Below are the code and all the weights of a small trained network. Each question names an input and a class and asks about switching units off, where a switched-off unit gives its printed mean instead of its output.

import numpy as np


def w(rows, s, z=0):
    codes = np.array(rows[::2]) - 128.0
    scale = np.full(codes.shape[1], s)
    scale[-1] = z or s
    return codes * scale


def norm(h):
    return h / np.sqrt((h * h).mean(-1, keepdims=True) + 1e-5)


def f(y):
    return np.maximum(y, 0)


def log_softmax(a):
    a = a - a.max(-1, keepdims=True)
    return a - np.log(np.exp(a).sum(-1, keepdims=True))


def net(x, mask):
    res = np.array(x, float).reshape(1, 4) / 4 @ E
    u = 0
    for l in range(2):
        y = f(norm(res) @ A[l][:, :-1].T + A[l][:, -1])
        res = res + np.where(mask[u : u + 8], y, B[l][:, -1]) @ B[l][:, :-1]
        u += 8
    return log_softmax(norm(res)[-1] @ U[:, :-1].T + U[:, -1])


A, B = {}, {}
E = w([
[106,68,104,138,78,123,82,121,153,132],'x0',
[168,138,172,161,95,110,111,176,100,130],'x1',
[176,179,64,187,143,229,107,211,254,35],'x2',
[108,147,205,112,119,239,67,73,46,56],'x3',
],0.0073)
A[0] = w([
[57,50,139,191,28,83,56,117,163,147,66],'0.n0',
[152,118,32,173,87,64,179,167,161,232,32],'0.n1',
[116,38,111,111,123,144,111,123,96,46,138],'0.n2',
[60,114,59,60,177,146,128,36,177,129,37],'0.n3',
[63,110,27,99,186,129,134,91,116,88,41],'0.n4',
[193,231,150,117,240,93,221,146,83,110,10],'0.n5',
[86,7,92,163,74,109,42,139,184,99,36],'0.n6',
[223,112,191,203,2,132,136,217,78,173,2],'0.n7',
],0.0094,0.0083)
B[0] = w([
[127,142,69,65,194,114,123,70,75,155,186],'0.n0',
[127,73,174,76,152,117,124,120,170,50,255],'0.n1',
[158,117,139,90,89,92,90,97,131,88,189],'0.n2',
[188,93,161,115,131,190,196,170,69,166,174],'0.n3',
[149,96,157,61,98,189,203,184,122,188,154],'0.n4',
[117,146,10,35,203,116,112,94,46,130,195],'0.n5',
[150,211,19,86,160,106,128,111,82,140,183],'0.n6',
[180,72,150,54,102,230,239,196,89,205,178],'0.n7',
],0.013,0.0074)
A[1] = w([
[148,191,177,95,93,171,64,89,76,93,96],'1.n0',
[189,161,78,130,110,178,111,160,192,85,132],'1.n1',
[93,124,111,101,122,224,180,167,139,195,119],'1.n2',
[122,144,170,142,110,85,120,68,97,158,115],'1.n3',
[37,221,85,140,197,105,110,163,73,146,93],'1.n4',
[127,56,167,60,157,77,180,84,130,194,123],'1.n5',
[123,91,95,113,115,8,168,181,188,141,93],'1.n6',
[64,173,148,242,77,120,142,207,132,162,3],'1.n7',
],0.012,0.014)
B[1] = w([
[185,53,109,79,194,152,163,115,189,61,187],'1.n0',
[55,178,144,177,85,71,124,153,113,211,190],'1.n1',
[168,86,151,164,55,147,168,113,51,167,173],'1.n2',
[70,187,126,195,105,94,135,181,174,170,155],'1.n3',
[145,146,60,106,79,55,7,84,157,194,151],'1.n4',
[112,185,125,208,98,133,107,180,154,134,250],'1.n5',
[165,75,191,106,153,225,106,38,127,57,170],'1.n6',
[120,152,179,139,190,116,176,70,143,157,128],'1.n7',
],0.012,0.015)
U = w([
[186,84,186,111,57,252,235,214,62,210,44],'0',
[148,48,192,70,186,128,60,89,228,16,140],'1',
[17,206,151,240,47,55,41,179,178,171,253],'2',
[148,180,16,51,171,115,63,64,10,156,69],'3',
],0.018,0.0042)

Each question gives the input, the list of numbers given to net, and the class t.
The units are the neurons (one row each of A and B). Each row of codes is followed by its name. A weight is (code - 128) times the scale printed after its matrix; where a second scale follows, it is the last column's (A, B and U).
mask holds one flag per neuron, layer by layer. A switched-off neuron (its flag False) gives its mean, the last column of its row in B, instead of its output. The means were averaged over made-up inputs and are rounded, as every weight is.
A unit's drop is (log p(t) with every unit on - log p(t) with that unit switched off) / (log p(t) with every unit on - log p(t) with every unit switched off).
The circuit of an input: a set's keep is (log p(t) with only the set's units on - log p(t) with every unit switched off) / (log p(t) with every unit on - log p(t) with every unit switched off). Starting from the 12 units with the biggest drops (on a tie, the unit counted first), units are removed one at a time, each time the one whose removal leaves the highest keep (on an exact tie, the one counted first), for as long as the keep stays at least 0.8.
circuit, biggest first: the units of the circuit, biggest drop first
most important unit: the unit with the biggest drop
k most important neurons: the k neurons with the biggest drops, biggest first
k most important neurons of layer l: the k neurons of layer l with the biggest drops, biggest first
drop of u: that unit's drop, to one decimal
input [7,-7,5,-5], class 0: 4 most important neurons -> 0.n4, 0.n3, 0.n5, 1.n2
input [-5,-6,-4,2], class 0: most important unit -> 0.n3
input [1,-3,-2,-3], class 0: 2 most important neurons of layer 0 -> 0.n3, 0.n4
input [-3,-7,8,-3], class 2: 3 most important neurons -> 1.n1, 0.n7, 1.n0
input [6,6,4,-7], class 1: 2 most important neurons -> 0.n1, 1.n6
input [4,-3,2,-3], class 3: 2 most important neurons -> 0.n6, 0.n7
input [3,-8,-8,-7], class 0: 3 most important neurons of layer 0 -> 0.n3, 0.n4, 0.n2
input [4,2,5,4], class 2: 4 most important neurons -> 1.n1, 0.n1, 0.n5, 1.n6
input [-8,7,7,8], class 1: 4 most important neurons -> 1.n0, 0.n7, 1.n5, 0.n6
input [-5,-6,-6,2], class 0: 3 most important neurons of layer 1 -> 1.n1, 1.n2, 1.n4
input [4,-1,-4,2], class 2: 2 most important neurons -> 1.n3, 0.n5
input [8,1,-4,-8], class 1: 3 most important neurons -> 0.n1, 1.n6, 0.n5
input [-3,-5,-4,-7], class 1: 2 most important neurons -> 0.n1, 1.n6
input [5,-3,-7,-3], class 2: most important unit -> 1.n5
input [-2,-3,-6,5], class 2: 2 most important neurons -> 1.n3, 0.n1
input [-7,-3,-6,-7], class 1: 3 most important neurons -> 0.n1, 1.n6, 1.n1
input [8,4,6,-1], class 3: 2 most important neurons -> 0.n6, 0.n0
input [-3,-6,3,-7], class 1: 3 most important neurons -> 0.n1, 0.n7, 1.n6
input [-1,-5,6,-6], class 1: 3 most important neurons of layer 1 -> 1.n6, 1.n5, 1.n3
input [-3,0,7,3], class 2: circuit, biggest first -> 1.n1
input [-6,2,-8,-7], class 2: 2 most important neurons of layer 1 -> 1.n5, 1.n0
input [-4,-3,0,-2], class 3: 2 most important neurons of layer 0 -> 0.n5, 0.n7
input [6,0,0,-4], class 3: 2 most important neurons of layer 0 -> 0.n6, 0.n0
input [2,3,-4,3], class 2: 2 most important neurons of layer 1 -> 1.n3, 1.n5
input [-8,5,2,-3], class 3: drop of 0.n5 -> 2.4
input [-5,0,4,3], class 3: drop of 0.n5 -> 0.7
